Below are the code and all the weights of a small trained network. Each question names an input and a class and asks about switching units off, where a switched-off unit gives its printed mean instead of its output.

import numpy as np


def w(rows, s, z=0):
    codes = np.array(rows[::2]) - 128.0
    scale = np.full(codes.shape[1], s)
    scale[-1] = z or s
    return codes * scale


def norm(h):
    return h / np.sqrt((h * h).mean(-1, keepdims=True) + 1e-5)


def f(y):
    return np.maximum(y, 0)


def log_softmax(a):
    a = a - a.max(-1, keepdims=True)
    return a - np.log(np.exp(a).sum(-1, keepdims=True))


def net(x, mask):
    res = np.array(x, float).reshape(1, 2) / 4 @ E
    u = 0
    for l in range(3):
        y = f(norm(res) @ A[l][:, :-1].T + A[l][:, -1])
        res = res + np.where(mask[u : u + 5], y, B[l][:, -1]) @ B[l][:, :-1]
        u += 5
    return log_softmax(norm(res)[-1] @ U[:, :-1].T + U[:, -1])


A, B = {}, {}
E = w([
[118,28,154,117,3,158,160,148,136,175,51],'x0',
[144,111,153,113,112,75,164,71,168,205,228],'x1',
],0.005)
A[0] = w([
[70,114,28,112,190,122,134,62,139,166,148,62],'L0N0',
[103,97,75,205,186,178,92,67,67,79,49,191],'L0N1',
[160,142,106,138,130,75,224,91,169,214,172,237],'L0N2',
[161,159,142,68,155,158,148,86,115,158,95,2],'L0N3',
[113,252,124,127,156,106,66,144,88,104,196,100],'L0N4',
],0.003,0.00088)
B[0] = w([
[94,52,130,102,119,156,180,136,168,125,105,174],'L0N0',
[101,162,202,68,85,85,60,40,114,208,137,247],'L0N1',
[113,189,90,170,42,131,39,149,23,40,78,250],'L0N2',
[171,91,69,104,118,160,80,105,118,162,146,128],'L0N3',
[156,4,134,150,100,215,181,178,112,162,124,254],'L0N4',
],0.004,0.0034)
A[1] = w([
[160,177,106,116,99,4,172,36,191,178,214,5],'L1N0',
[118,164,135,111,144,88,54,91,189,184,117,64],'L1N1',
[119,99,113,124,52,141,164,175,169,93,52,110],'L1N2',
[147,198,126,120,249,108,133,121,139,80,195,45],'L1N3',
[109,100,222,81,106,207,137,126,109,169,131,190],'L1N4',
],0.004,0.0018)
B[1] = w([
[74,174,173,84,53,96,25,99,72,122,108,210],'L1N0',
[166,104,155,121,132,100,120,151,178,121,147,141],'L1N1',
[145,131,128,138,216,134,148,102,151,129,174,253],'L1N2',
[157,1,75,127,177,177,178,129,200,174,172,245],'L1N3',
[141,147,93,150,142,68,133,125,140,109,175,255],'L1N4',
],0.006,0.0034)
A[2] = w([
[123,13,149,116,53,108,206,150,191,147,80,3],'L2N0',
[125,175,119,80,190,177,85,205,114,42,3,50],'L2N1',
[193,116,19,223,82,137,130,207,85,10,109,135],'L2N2',
[192,56,127,97,79,149,195,127,167,160,49,67],'L2N3',
[145,110,142,51,175,28,130,92,168,150,196,203],'L2N4',
],0.0047,0.0019)
B[2] = w([
[135,129,75,108,254,187,75,152,147,99,168,228],'L2N0',
[133,108,170,101,27,60,103,76,67,180,190,245],'L2N1',
[109,200,171,145,130,88,189,149,220,138,51,218],'L2N2',
[147,132,90,153,156,178,149,129,95,98,201,208],'L2N3',
[131,155,140,146,121,152,172,178,123,97,13,254],'L2N4',
],0.0065,0.0042)
U = w([
[158,80,71,122,216,210,130,147,134,129,169,133],'0',
[129,123,169,102,41,72,79,91,86,142,144,138],'1',
[115,208,156,156,131,100,176,167,193,96,6,125],'2',
[6,38,69,100,155,51,90,44,224,54,44,2],'3',
],0.016,0.023)

Each question gives the input, the list of numbers given to net, and the class t.
The units are the neurons (one row each of A and B). Each row of codes is followed by its name. A weight is (code - 128) times the scale printed after its matrix; where a second scale follows, it is the last column's (A, B and U).
mask holds one flag per neuron, layer by layer. A switched-off neuron (its flag False) gives its mean, the last column of its row in B, instead of its output. The means were averaged over made-up inputs and are rounded, as every weight is.
A unit's drop is (log p(t) with every unit on - log p(t) with that unit switched off) / (log p(t) with every unit on - log p(t) with every unit switched off).
most important unit: the unit with the biggest drop
k most important neurons: the k neurons with the biggest drops, biggest first
top k neurons in layer l: the k neurons of layer l with the biggest drops, biggest first
drop when u is switched off: that unit's drop, to one decimal
input [3,-1], class 2: most important unit	L1N4
input [0,2], class 2: 2 most important neurons	L0N2, L2N2
input [-3,2], class 2: 3 most important neurons	L0N4, L2N2, L0N2
input [6,6], class 0: 2 most important neurons	L0N1, L2N0
input [2,3], class 2: top 2 neurons in layer 2	L2N1, L2N2
input [-3,1], class 2: 2 most important neurons	L0N4, L2N2
input [-5,-8], class 1: 2 most important neurons	L2N1, L0N1
input [5,5], class 0: 3 most important neurons	L0N1, L2N0, L2N1
input [3,-5], class 1: 2 most important neurons	L1N3, L2N1
input [-6,8], class 1: 2 most important neurons	L1N0, L2N2
input [3,2], class 2: 3 most important neurons	L1N3, L1N4, L0N4
input [-1,-6], class 1: drop when L2N1 is switched off	0.1
input [-5,7], class 1: drop when L0N0 is switched off	0.0
input [0,1], class 2: drop when L2N2 is switched off	0.7
input [4,-1], class 0: drop when L0N2 is switched off	0.2
input [0,-1], class 2: most important unit	L2N4
